Below are the code and all the weights of a small trained network. Each question names an input and a class and asks about switching units off, where a switched-off unit gives its printed mean instead of its output.

import numpy as np


def w(rows, s, z=0):
    codes = np.array(rows[::2]) - 128.0
    scale = np.full(codes.shape[1], s)
    scale[-1] = z or s
    return codes * scale


def f(y):
    return np.maximum(y, 0)


def log_softmax(a):
    a = a - a.max(-1, keepdims=True)
    return a - np.log(np.exp(a).sum(-1, keepdims=True))


def net(x, mask):
    res = np.array(x, float).reshape(1, 6) / 4 @ E
    y = f(res @ A[0][:, :-1].T + A[0][:, -1])
    res = res + np.where(mask, y, B[0][:, -1]) @ B[0][:, :-1]
    return log_softmax(res[-1] @ U[:, :-1].T + U[:, -1])


A, B = {}, {}
E = w([
[124,126,133,129,121],'x0',
[87,156,249,100,196],'x1',
[132,118,153,145,111],'x2',
[117,140,96,103,147],'x3',
[143,25,140,32,146],'x4',
[42,86,79,195,187],'x5',
],0.015)
A[0] = w([
[156,187,66,193,88,229],'neuron 0',
[89,111,197,65,176,49],'neuron 1',
[97,117,183,87,165,51],'neuron 2',
[169,4,75,97,89,145],'neuron 3',
[60,69,110,186,174,155],'neuron 4',
[154,147,139,132,134,123],'neuron 5',
[174,179,145,73,85,224],'neuron 6',
[96,236,195,157,185,139],'neuron 7',
[83,230,193,146,176,113],'neuron 8',
[102,90,130,125,134,88],'neuron 9',
[142,182,68,177,76,219],'neuron 10',
[67,67,107,187,177,147],'neuron 11',
[83,92,106,178,145,105],'neuron 12',
[89,145,153,177,192,61],'neuron 13',
[144,107,136,109,157,112],'neuron 14',
[152,61,85,111,111,86],'neuron 15',
[191,178,144,81,96,254],'neuron 16',
[125,71,156,83,164,58],'neuron 17',
[62,131,131,171,143,95],'neuron 18',
[130,194,150,110,102,100],'neuron 19',
[132,152,134,104,128,145],'neuron 20',
[97,135,120,133,109,60],'neuron 21',
[161,62,102,112,121,108],'neuron 22',
[147,126,145,102,112,124],'neuron 23',
[110,89,190,79,188,12],'neuron 24',
],0.016,0.0067)
B[0] = w([
[104,112,135,252,52,239],'neuron 0',
[110,143,138,228,82,215],'neuron 1',
[104,128,137,203,93,191],'neuron 2',
[179,127,70,19,112,253],'neuron 3',
[164,120,55,166,213,234],'neuron 4',
[137,134,158,130,136,147],'neuron 5',
[127,146,169,90,39,215],'neuron 6',
[116,124,205,49,214,244],'neuron 7',
[148,117,189,54,218,235],'neuron 8',
[161,108,115,154,158,158],'neuron 9',
[130,157,134,227,66,230],'neuron 10',
[82,123,38,135,180,232],'neuron 11',
[116,146,72,129,151,195],'neuron 12',
[13,130,91,105,133,194],'neuron 13',
[128,134,112,136,86,159],'neuron 14',
[192,149,101,92,165,194],'neuron 15',
[127,115,219,91,34,221],'neuron 16',
[146,132,87,183,67,195],'neuron 17',
[42,131,81,114,131,188],'neuron 18',
[178,120,214,160,182,172],'neuron 19',
[148,117,156,131,127,151],'neuron 20',
[120,120,116,132,131,137],'neuron 21',
[153,107,116,77,142,190],'neuron 22',
[131,121,147,129,104,161],'neuron 23',
[115,136,121,226,74,206],'neuron 24',
],0.031,0.021)
U = w([
[96,168,165,208,37,246],'0',
[52,152,47,255,134,146],'1',
[93,158,212,71,141,144],'2',
[32,144,99,109,226,112],'3',
[162,131,110,11,69,63],'4',
[134,114,5,62,171,43],'5',
],0.0076,0.0013)

Each question gives the input, the list of numbers given to net, and the class t.
The units are the neurons (one row each of A and B). Each row of codes is followed by its name. A weight is (code - 128) times the scale printed after its matrix; where a second scale follows, it is the last column's (A, B and U).
mask holds one flag per neuron, in row order. A switched-off neuron (its flag False) gives its mean, the last column of its row in B, instead of its output. The means were averaged over made-up inputs and are rounded, as every weight is.
A unit's drop is (log p(t) with every unit on - log p(t) with that unit switched off) / (log p(t) with every unit on - log p(t) with every unit switched off).
The circuit of an input: a set's keep is (log p(t) with only the set's units on - log p(t) with every unit switched off) / (log p(t) with every unit on - log p(t) with every unit switched off). Starting from the 12 units with the biggest drops (on a tie, the unit counted first), units are removed one at a time, each time the one whose removal leaves the highest keep (on an exact tie, the one counted first), for as long as the keep stays at least 0.8.
circuit, biggest first: the units of the circuit, biggest drop first
most important unit: the unit with the biggest drop
k most important neurons: the k neurons with the biggest drops, biggest first
drop of u: that unit's drop, to one decimal
input [-1,-5,-6,-1,1,5], class 5: circuit, biggest first -> neuron 3
input [6,-2,8,4,5,0], class 4: 2 most important neurons -> neuron 4; neuron 11
input [3,-8,7,0,0,-2], class 0: 2 most important neurons -> neuron 0; neuron 10
input [-7,8,4,2,0,-1], class 2: 3 most important neurons -> neuron 7; neuron 8; neuron 0
input [-6,1,-1,0,-5,-7], class 2: 2 most important neurons -> neuron 7; neuron 8
input [8,1,-1,8,0,-6], class 2: 4 most important neurons -> neuron 0; neuron 10; neuron 3; neuron 24
input [-2,1,-2,2,-8,-4], class 2: 2 most important neurons -> neuron 7; neuron 8
input [2,8,1,6,5,0], class 0: 2 most important neurons -> neuron 11; neuron 4
input [8,-3,3,-2,0,0], class 0: 4 most important neurons -> neuron 11; neuron 4; neuron 8; neuron 7
input [-4,6,-4,-3,0,8], class 3: 3 most important neurons -> neuron 7; neuron 8; neuron 0
input [-3,-5,2,7,2,0], class 4: 2 most important neurons -> neuron 4; neuron 11
input [-2,7,6,1,-5,1], class 3: 2 most important neurons -> neuron 13; neuron 16
input [-6,-7,8,1,1,-5], class 4: drop of neuron 3 -> 1.4
input [2,3,8,4,-7,-2], class 2: drop of neuron 0 -> 0.0
input [6,2,4,-5,-8,0], class 2: most important unit -> neuron 7
input [-1,-4,4,-5,1,-1], class 4: drop of neuron 3 -> 0.1
